Here is a tiny trained network, its code and every weight. The questions are about switching its units off for an input and a class, where a switched-off unit gives its printed mean instead of its output.

import numpy as np


def w(rows, s, z=0):
    codes = np.array(rows[::2]) - 128.0
    scale = np.full(codes.shape[1], s)
    scale[-1] = z or s
    return codes * scale


def norm(h):
    return h / np.sqrt((h * h).mean(-1, keepdims=True) + 1e-5)


def f(y):
    return np.maximum(y, 0)


def log_softmax(a):
    a = a - a.max(-1, keepdims=True)
    return a - np.log(np.exp(a).sum(-1, keepdims=True))


def net(x, mask):
    res = np.array(x, float).reshape(1, 2) / 4 @ E
    u = 0
    for l in range(4):
        y = f(norm(res) @ A[l][:, :-1].T + A[l][:, -1])
        res = res + np.where(mask[u : u + 4], y, B[l][:, -1]) @ B[l][:, :-1]
        u += 4
    return log_softmax(norm(res)[-1] @ U[:, :-1].T + U[:, -1])


A, B = {}, {}
E = w([
[154,65,62,126,95,84,248,155,145,243],'x0',
[44,131,245,63,130,71,249,46,84,88],'x1',
],0.0014)
A[0] = w([
[173,106,4,196,51,162,178,169,154,127,134],'L0N0',
[213,94,86,186,50,191,193,119,146,175,18],'L0N1',
[209,68,52,213,158,238,97,91,180,74,205],'L0N2',
[83,140,157,228,148,210,121,94,149,77,2],'L0N3',
],0.0016,0.00059)
B[0] = w([
[60,163,178,136,80,115,172,209,253,120,247],'L0N0',
[167,42,92,106,191,188,108,121,51,40,206],'L0N1',
[83,165,169,120,113,39,223,130,138,106,254],'L0N2',
[220,33,143,186,177,214,186,125,40,143,170],'L0N3',
],0.0024,0.002)
A[1] = w([
[124,121,192,110,183,139,115,100,102,116,7],'L1N0',
[139,132,162,142,184,129,200,191,142,110,171],'L1N1',
[141,153,41,198,93,109,146,140,147,231,139],'L1N2',
[161,152,3,110,121,85,111,118,60,133,61],'L1N3',
],0.0029,0.0013)
B[1] = w([
[203,105,13,126,106,102,227,194,135,244,195],'L1N0',
[167,155,121,200,37,133,167,158,97,103,250],'L1N1',
[84,116,215,121,249,124,26,13,34,152,249],'L1N2',
[197,76,252,204,84,200,105,139,93,101,136],'L1N3',
],0.0027,0.0024)
A[2] = w([
[164,157,137,85,235,207,55,136,61,67,31],'L2N0',
[190,100,125,75,91,125,159,121,115,183,141],'L2N1',
[133,159,74,147,162,150,22,198,254,180,7],'L2N2',
[88,141,183,130,89,92,142,136,138,101,129],'L2N3',
],0.0035,0.0012)
B[2] = w([
[205,96,174,170,166,187,105,168,51,161,237],'L2N0',
[135,153,137,149,147,142,56,138,128,110,205],'L2N1',
[39,158,109,53,88,67,254,65,166,104,251],'L2N2',
[118,140,68,127,154,176,81,170,187,128,215],'L2N3',
],0.0046,0.0025)
A[3] = w([
[50,217,109,6,101,130,182,79,159,49,2],'L3N0',
[193,3,143,112,158,106,126,56,60,208,168],'L3N1',
[192,155,38,203,40,95,67,154,154,94,9],'L3N2',
[191,145,48,181,62,118,103,133,115,123,31],'L3N3',
],0.004,0.0014)
B[3] = w([
[27,224,13,4,195,74,207,49,86,245,253],'L3N0',
[214,211,204,172,175,251,71,190,41,41,191],'L3N1',
[93,31,54,190,2,95,81,161,195,43,155],'L3N2',
[30,103,85,119,113,82,135,157,217,114,146],'L3N3',
],0.004,0.0056)
U = w([
[16,207,24,24,200,40,254,62,80,220,232],'0',
[227,168,208,231,197,233,52,227,23,46,252],'1',
[75,36,37,224,36,68,57,217,224,37,209],'2',
[221,18,224,101,125,26,40,40,206,216,4],'3',
],0.0045,0.0033)

Each question gives the input, the list of numbers given to net, and the class t.
The units are the neurons (one row each of A and B). Each row of codes is followed by its name. A weight is (code - 128) times the scale printed after its matrix; where a second scale follows, it is the last column's (A, B and U).
mask holds one flag per neuron, layer by layer. A switched-off neuron (its flag False) gives its mean, the last column of its row in B, instead of its output. The means were averaged over made-up inputs and are rounded, as every weight is.
A unit's drop is (log p(t) with every unit on - log p(t) with that unit switched off) / (log p(t) with every unit on - log p(t) with every unit switched off).
unit that matters most: the unit with the biggest drop
k most important neurons: the k neurons with the biggest drops, biggest first
k most important neurons of layer l: the k neurons of layer l with the biggest drops, biggest first
drop of u: that unit's drop, to one decimal
input [-3,-1], class 2: unit that matters most	L1N2
input [0,3], class 2: 4 most important neurons	L2N2, L1N2, L0N2, L2N1
input [1,3], class 2: 2 most important neurons of layer 0	L0N2, L0N0
input [4,-1], class 1: 4 most important neurons	L2N2, L1N2, L0N2, L2N3
input [3,-2], class 2: 2 most important neurons	L2N2, L0N0
input [-2,-2], class 2: 2 most important neurons	L0N2, L2N2
input [-1,-3], class 2: 2 most important neurons	L0N2, L1N1
input [-5,3], class 1: 2 most important neurons	L0N2, L0N0
input [4,3], class 1: 3 most important neurons	L2N2, L3N0, L0N2
input [-5,-3], class 1: 2 most important neurons	L2N0, L3N0
input [-3,3], class 2: 2 most important neurons of layer 0	L0N1, L0N2
input [5,1], class 1: 2 most important neurons	L2N2, L1N2
input [-3,0], class 2: 2 most important neurons of layer 2	L2N2, L2N0
input [7,0], class 1: most important neuron	L1N2
input [-2,-1], class 2: drop of L2N2	0.2
input [2,-1], class 2: drop of L2N2	0.6
input [-7,1], class 1: drop of L1N2	0.0
